Each row is followed by its class.
[-507  174 -108   80   23  293  253   41  360  -64  -93  344 -260   79
  -41   56  100   48 -231 -170  240   74  386   85  122 -118 -171 -128
  250   31 -159 -228   72 -370] : q_564
[-504  -54  -21  422   38  263  304 -101  378  -89 -143    9  -14  253
  -17  899  107 -119 -248 -409  377 -507  190  321   90 -291 -273    8
  268 -315  211 -177  -60 -178] : q_801
[ 184 -246  217   41   61  133  -73  171 -157   72 -271 -325  -63  -58
  421 -282 -320   10   23  405 -256  176 -235   -9 -105  309 -127   37
   -9  122 -506  119  469  424] : q_191
[ 212 -106 -115   -6  120 -107  145  259 -194 -167  -77   48   21  -54
   27 -370   -9  171   61  366 -200  325  -69  -85   58  309   98  -16
 -124  211 -386 -212  233   22] : q_425
[ 116  -74  242  -46   47  492  103  231  253 -147 -203 -220  211 -144
  303 -152 -333  191   57  218  -87  332   72  -71  -76 -266 -521  144
   66    2 -517   19  362  129] : q_180
[ 294  -15    6   33   54  -67   43   32 -422 -181 -318  -35 -122 -193
  143 -422  -47  207  277  197 -130  290 -173 -234  125  406  -16  240
 -136  274 -297 -166  131  223] : q_801
[-398 -209  -21  118  -32  247  144  -82  226 -155 -166  520 -240  -77
 -294   -7  226  106 -421  -74  -61  393  308  170  117  200  -64  -37
  189   93 -209 -230 -189 -277] : q_180
[-155   31  101   99  -38  353   64  206  360   30  250  168  101   53
  116  117 -109 -250   24 -209  203  -74  247  239   49   82  160 -200
  476 -207 -163 -229   54 -333] : q_191
[ 152 -131  -36  -37  -58  -39  116 -118  -27 -162 -432  205 -266 -155
  -31 -198  127   26 -194 -201  -32   52  176 -120    5  197  -24  261
   37   77 -184  -29 -406   77] : q_126
[ 209  -85  203   25  -11 -565  -20  -65 -394  -99   66  -99  198  161
  222  148   41   78 -120  183 -212  -46 -349  -94  -59  259   98  143
 -397   13  118  134   -2  144] : q_191
[ -92   82  -43 -203  -71 -556  -43 -274 -217 -149 -128   17  122   73
  101  163  314  232 -366  -26 -164  215 -190  -10   20   82  -60  189
 -195 -145  166   15 -221  -74] : q_354
[ 275  401   69   51  -77   -2  -23  182  -77  116  229   95  296 -120
  185 -259  -63   93   55  -45 -109 -217   19 -114  -31   88  249  299
    0  176  -41 -105  -25   75] : q_793
[  93  231   25  -65  -95   55  -46   -4 -154   89   74   78    4  274
   84  292   -5  273  428  -41  480 -521  289   15   37 -689  -21  359
   32   59  143 -174 -175 -321] : q_564
[ -88   56  -30  242  162  263  -84 -180   57  -29  376   45  -21  159
 -178   46   12 -100  159 -166  -18 -177  112   66  -67 -248  144 -106
  435 -201  -85 -360   96 -245] : q_564
[  64   78  192 -121  -43   56  180  -14  -26  -69 -310 -296  286  488
  233  213  -10   65 -118   98   17 -135 -115   65 -281 -156  -94  189
  -34 -380   71 -196   34  216] : q_869
[  36 -152  302  122   54  244 -229  241  275 -113  202 -165  402  -40
  354   -1 -146  204 -218  -28 -462   61 -149  -76  -11  137  -51   85
  247  -43 -356   99  229  285] : q_425
[ 460   -5  -56   11   69 -238  104  243 -237 -109 -105   54   48 -202
   -1 -560  -42   89   86  304 -241  454 -151 -184   94  439  221   36
  -76  345 -326  -63  248  193] : q_180
[  45  149  -48   55  -43  227  -97  122 -111  367   15 -259   75   86
  205 -234 -165  132    3  392  -73   -5  -35  -94   32  161    6  168
 -168  218 -258  -80  207  181] : q_869
[  59  -80  -35  229   41 -183 -435  -69 -422  261 -166 -358    9  285
  166  -31  -12  119   94  327 -162   92 -316  100  -29  480  250  -63
  182  140   45 -106  410  315] : q_801
[-203  201  -61   83    9   35  359    7  234 -373  110  305 -154  152
 -218   47   -6   52  -56 -155  131   17   86   78 -219 -123   46 -150
   12 -125  -15 -245   -3 -334] : q_793
[ 244  133  305   19 -143   50  -24  149  -94  -27 -240  -46  288  -10
  175  277 -127  108   46  -93 -187 -246  105  -59 -138 -184 -155  304
  -30   20  303  157 -297  160] : q_425
[ 133 -148  137  -40 -233    7  -60   97  374  259  112  -74  378  254
    3  207 -338  223 -239  297 -383 -200 -153   51 -172 -116   -2  160
 -274 -246 -347  -45 -112   87] : q_869
[  24  422   79  -75    5  158   13  139  -90 -123  -25  -60  -53   84
  237 -271 -104  263   66   76  252  -15   32 -123 -198  -23  -28  188
 -121  175  -75   11   41  132] : q_564
[ 289  436   80  139 -173 -324    6   79  229 -115  285  378   90 -216
  111  -26  151  115 -268 -549 -189 -505   95   90 -212 -427  192  364
  236  -71   94 -163 -621 -266] : q_564
[ 167  -24  187  135 -103 -256   84  -93 -143   74 -449   30   80  140
  185  254   99  -27 -121  168 -225 -344 -280  183   17   72  -62  360
 -211 -127   -9  103  -34   29] : q_126
[  70  437  235  138   60  -75    5  206 -111 -130  173   12  446   62
  118 -109 -143  238  236  -24  -44 -209 -110 -151  -61 -167   27  143
  -81  147  173 -193  175   48] : q_564
[ 471  240  441   48 -174 -329 -677  235 -418  394  609  153  371  -39
  434   -7 -235  303   34  143 -130 -508   19  -99   19  271  393  184
 -102   32    3    1   60  101] : q_564
[-790  -83 -245 -262  118   42  580 -327  251 -415  137  576 -588  276
 -741   62    1 -338   36  -67  589  464  -71  314   50  379  125 -721
   25 -341 -377 -274  590 -495] : q_191
[ 230  195  109   17 -116 -637 -336  -42 -345   31  154   85  280   70
  386  -43   60  230 -360 -129 -161 -291  -14 -198   73   86  105  302
   22   65  -62  100 -357  -24] : q_912
[ 141  -38  121  154  -10 -146 -113  346  -95  225  164  -12  222  127
  281 -253  -90  346 -121  356 -270  188 -121 -215  258  421  365  113
    1  404 -274 -156  395  263] : q_191
[ 517 -133  104    5  -46   64   35  140 -389  134 -797  -64 -343 -569
  536 -549 -267  252  257   71  168 -452 -141   29 -224  334  107  666
 -528  443 -131  -54 -206  434] : q_425
[  26 -101  -42    4   97   19  132  -79  159 -205  -83  257 -233 -355
  176 -107  163 -281 -330 -325   11  293  111  161  -14  165   70  -55
  279  -14 -124  129 -283 -135] : q_793
[   4  364   58  -25  -77 -297  452  -61   44 -222  130  414  102  192
  -55 -115  -56 -182   88 -205 -157   18   16   28  -52  -84  -88   30
  323 -175 -466 -444 -124 -386] : q_354
[-163 -112 -401   87   55  602  430   32  430 -346 -546  107 -343 -184
 -304 -115  303  195  408 -122  157   77  -13  119 -108  -67 -258  249
 -255  -65  -28 -193  -66  -32] : q_912
[-140 -215  161  540  260  258  424  152  425 -609   11   76  184   -3
 -390  255  126 -200 -251 -344 -664 -154 -192  178  -36 -400   59  -69
  641 -115  -86 -100   44   45] : q_36
[ 622  116    2  448   48  581   45  485  220  369  248   48  179 -383
 -221 -460 -194 -314  467  396 -594   30  -80  108   71   54  233   31
  175  102 -281 -149   68  166] : q_354
[  80  -95  149  141  -52  124  195  -25  112  -77    0  180 -154   87
  -38  108 -105 -284   55 -243    1 -252  159   51  -88 -120  -31  -88
  273 -208  -69 -123  -85  -69] : q_793
[ 101  198   88  440  -52  305   22  188  863 -298 -393  137 -353 -427
  413 -241 -154  316 -861 -481 -221   97  110  237 -612   57   52  131
  361 -173 -209  -90 -328  -36] : q_354
[ 407 -207   44   49   87 -144  -52  189 -197 -317 -673 -637  313 -140
  475  416   70  -38  -38  147 -381   -3 -286  131  -25 -192 -358  172
  158 -338   87  407  217  401] : q_793
[-145   98  132   32  124 -355 -324  -69 -314   29  -48 -172  337  195
  230  280  132  275  -84   56 -186 -164 -134 -100   63  -85   38  110
  -23  224  325  186    6  158] : q_113
[ -61  -81  194  495  -73  337 -289 -400  206  378  661  242  219  237
 -800  503 -151 -381  299 -209   32 -378  -57 -108  272 -166 -183  -52
  -75 -326  185  120 -212  235] : q_141
[ -16  309  264  -31 -106   95 -129 -111   -2  205  768  -90  524   30
  122   12    0 -583  109 -401 -104 -171  -47  -94  -18  253  -43 -112
  150 -432  210  -69 -217   95] : q_191
[-327 -133   11  -40   12  -31 -144 -112 -237  -28  250 -127   60  273
  189  -44  121   38 -466   20  274  294  186 -196  282  335  -97  -62
  146  -13 -254 -171  -33  103] : q_191
[  56  430   43  219  145  308 -304 -147 -264  320  668   59 -132  151
  -21 -259  -59 -158  362 -181  231 -219  426 -303   95 -369  -82  -51
  513  -23 -133 -327  171 -111] : q_141
[ 208   29   80  109  106  259  -88   74 -148   84  147 -161 -109 -117
   74 -263 -203  -12  224  158  -55 -119 -139  -40  -52  -38  153   47
  -20   74 -164  -55  146  178] : q_869
[ 295  399  261  133 -181 -517 -221   15  -13  525  304   10   42  -21
  730  277 -172  333  -87 -190    2 -443 -153 -154   40 -200  -37  492
 -101  405  -12  278  138  197] : q_801
[  54  -35  301  178  -72  182 -388  212 -289  437  185 -373  183  -36
  629  172 -423  319  199  219  237 -240  211 -234  198 -193 -367  192
 -102  352   -2   62  242  112] : q_912
[-117 -135  -20   66   29 -613 -197 -153 -425   64  337 -181  222   86
   66 -162   51  239 -424   77 -168  137  -97 -460  300   74 -375   92
 -236  440 -235    2  110  334] : q_425
[ 194  118 -108 -159 -210 -130 -199  227  159 -115 -388   86   40 -369
  329  -46 -203  542 -176   -3 -306  324  195 -150  -97  -19 -340  182
 -134 -183 -210  -24 -384   93] : q_793
[ -22  -70 -111   -6   83 -195  -19 -158 -149 -175   59   65  -44  118
 -222   -9  149 -113   63  -56   72   41   40  -35   90 -112  -33 -109
  133 -187  -44 -122  -41 -226] : q_141
[-301   35 -169  -73 -158 -349   -7 -190 -398  299  -44 -217  -64  556
  -19  363   50   33 -370  510   14  -48   23   77  -87  246 -179  -96
 -242   45  -99   97  428   10] : q_793
[ 142    1  -60  -21  100  -34 -105   97 -183   59  432 -147  247  -74
  -12  -89  133   -2  -98  216 -306  115   11 -127  172   18  169   28
   63   22 -108  -68  -61    1] : q_126
[  79  229 -308  -95  -41  -65  -74  -76    3   81 -419  246  -53  -39
    1 -158 -147  394  -88   63  -47  319  383 -279  266    7 -133  174
  182  -63 -564 -372 -240 -116] : q_113
[  80  141  136  396 -156  563 -141   26  140  152 -235  371    7  429
 -337 -391  -82  349   12  226 -108  278   91  -69   40  405  126  305
  309  314 -519 -370  320  255] : q_425
[ -59  -79   27  175  113  -64   98   -3  -83   22  433 -209  120  125
    5  -95  -72   12  -62  189 -332   45 -331 -165  206 -103   -1  -16
  -38  -14 -283 -202  223  111] : q_36
[ 234 -409  126 -147 -103  369 -379  -84    9  195  237 -451 -108   70
   71 -237 -507  -84  421   38  115 -361  147  -92 -339 -290  -38  -65
   99 -191 -232 -152 -265    1] : q_126
[  32   63  512  202   50 -106   80   88 -281  -66  417 -326  292  153
  315   26   45  -54 -116  -59 -297  -81 -509 -106   -6  119   84  168
   89  252  112   31  328  595] : q_869
[  67   69  -41 -170 -142 -449  -57    7 -257   51 -376  118   77  -62
  134   -9  -79  326  -10  191 -207 -101   41   11 -163  117  -87  299
 -277  298 -160   25 -163 -117] : q_126
[ -52   95   83  700  208  -94 -328  -11   -9 -154  429   -6  128 -100
  139   61 -104  -99 -382 -448 -429 -600 -123   -7  233 -289  344  -17
  762 -196 -103 -184 -372   57] : q_793
[ 236 -166   33 -133   53 -301 -228  186 -454   40  110 -216  -15  264
  229   57   52  245  138  376  279   77  -19  -75 -139  405  233  -60
 -316  248  162  114  149  261] : q_126
[ 823  752  -42 -416   96  -57 -484  387 -258   62  194  -66  719 -154
  323 -490   69   87   71  327 -484  423  457 -106 -635  -65 -119  180
  253  104 -227  344 -183   98] : q_126
[-144  -27   73 -109   88  188  -10  514  179  102 -439 -566  -41 -349
  840  107  -71  229 -309  135  -41 -352  105  305 -347 -671 -240   75
  -47  147  408  318  -17  -15] : q_912
[ 192  -14 -298  -63  -46  -81  277  -77   44  -45 -302  209 -355  -87
 -258 -305  158  -28  118  106 -110  172  267   -3 -291  -64 -216  -69
 -218  -27 -125 -358 -165 -381] : q_113
[  95   46   25  314    1 -577 -293 -173 -405  217  474   69 -174  351
  240   83   95  258 -402  191  151 -282  -85  -70  -52   63  361   45
 -352  163  238  -75 -165 -126] : q_793
[ 148  166  -75 -301  -46   19   64   16  -40 -218  107  312  182   -9
 -262 -271   84    0  182 -166  -83  405  292 -333   74  240   63  -50
   53 -178  -36 -236 -447  -11] : q_564
[ 514 -339  164 -190  -45 -629  -91  140 -544  -35 -373  -39  131   85
  622   99   90   65   21  399 -333   92 -243   79    7  500  147  218
 -128  100 -262  258  104  154] : q_793
[  98 -254   37   51  -24  208  324   97  271   14  -63  335 -235  -28
 -216    7  -77 -211 -134  127  -14  185   69  139  -29  336  193 -130
 -118 -128 -226  -39  -35    3] : q_191
[ 146 -207   68  106   60   84  144  224 -177  -23  120 -247  203 -304
  167 -107   21  -90   88  102 -284  205 -262   -4  276   90  114  135
  106  197  -42 -117   18  347] : q_793
[ 143  -38   40 -216   99 -350  -13 -155 -259 -170 -240   59 -163 -100
  252    5  135   55 -275   52  177   -5  -24   16 -167   86   18  161
 -411   18  116  325 -354  -39] : q_126
[ -75 -347  -48   43  -75 -227 -196 -194 -166  -56 -326 -227  129  374
 -165  294  142  -67 -226  272  -81  -41 -273  201  -39  -18 -205  -48
 -224 -338  178  170 -231  259] : q_793
[  28  106  157  162   70 -185 -340 -136 -293   86  196 -179  -64  162
  438 -145   38   21 -200   54   -6 -215 -203  -32    0  -58   56   51
   75  -25   -7   89  143   82] : q_793
[  66  -45  -32   -8 -143  274  172 -144  347  -57 -182  535 -231 -234
 -420  -30  -18 -226 -259 -328   49  112  467 -138   92  124 -144   74
   30 -217 -207   74 -627 -132] : q_141
[ 148   74   29  128  -74  477  -62  292   91  170  -65 -164 -103  -47
  130 -226 -194   16  178  185   74   18  152    1   45  126   19   37
  242   95 -280 -132  233   74] : q_126
[ 236 -132  138  123   36 -341 -151   20  -72   34  -58  -73  278  101
  133  170 -116  119 -168  160 -340 -152 -331   89  -38 -107   91  127
 -102 -108  -15   83  -96  172] : q_425
[ 349 -374  -51  226   94  121 -115  387   86    4 -177  -84   31 -489
 -197  -75 -170  161  282  245 -433  167 -222   98   79  285  279 -126
  -15  175    9  -23  367  299] : q_801
[  45 -375   87  -52   59 -629 -218 -207 -348 -196 -294   31   17   24
   38  189  146  219 -418   32 -188  109 -154   -2 -116  139   10   41
 -266  -35  227  157 -259  250] : q_191
[  64  325   54   81 -140  -35  -91  121 -193  209 -212 -212 -161  188
  452  146  -58  229   56  127  337 -487    6   82  -56 -260 -170  270
 -151   47  132   46  221  -45] : q_425
[ 210 -291  102 -312 -281 -107 -650 -114 -488  -49 -234  -21  -26  246
  230 -266  189  498 -534  333  247  505  637 -426 -243  560 -564  166
 -565   23  -57  145 -750  209] : q_354
[ 165  255  103   17 -256  -96  111  -61   80  216 -121  266 -137  -29
  139   11 -104   39  -26   -3   96 -419  125   -1 -178 -127 -259  379
 -407  190 -178  134 -404 -169] : q_113
[ 287   22   47 -153 -124 -226  -39   -9 -164  149 -178  -89  130   42
  251  -42  -70   34   41   53  -44   20  -19  -64  -63  235   86  210
  -40  105  -77   24  -22  112] : q_564
[ 265  -74 -128   85    4  308 -148  336  197  189 -470 -414  -51 -417
  167  -61 -438  404  235  289 -238 -168  -21  -19 -181 -126 -103  133
 -179   68 -110   72  367  309] : q_354
[-107  156 -217 -168  -50 -106  303 -180    6 -148 -246  178 -175  221
   31  -69  209   95 -154 -123  296  -92  168   51 -135 -123 -116  255
  -71  -49 -262 -274 -230 -265] : q_869
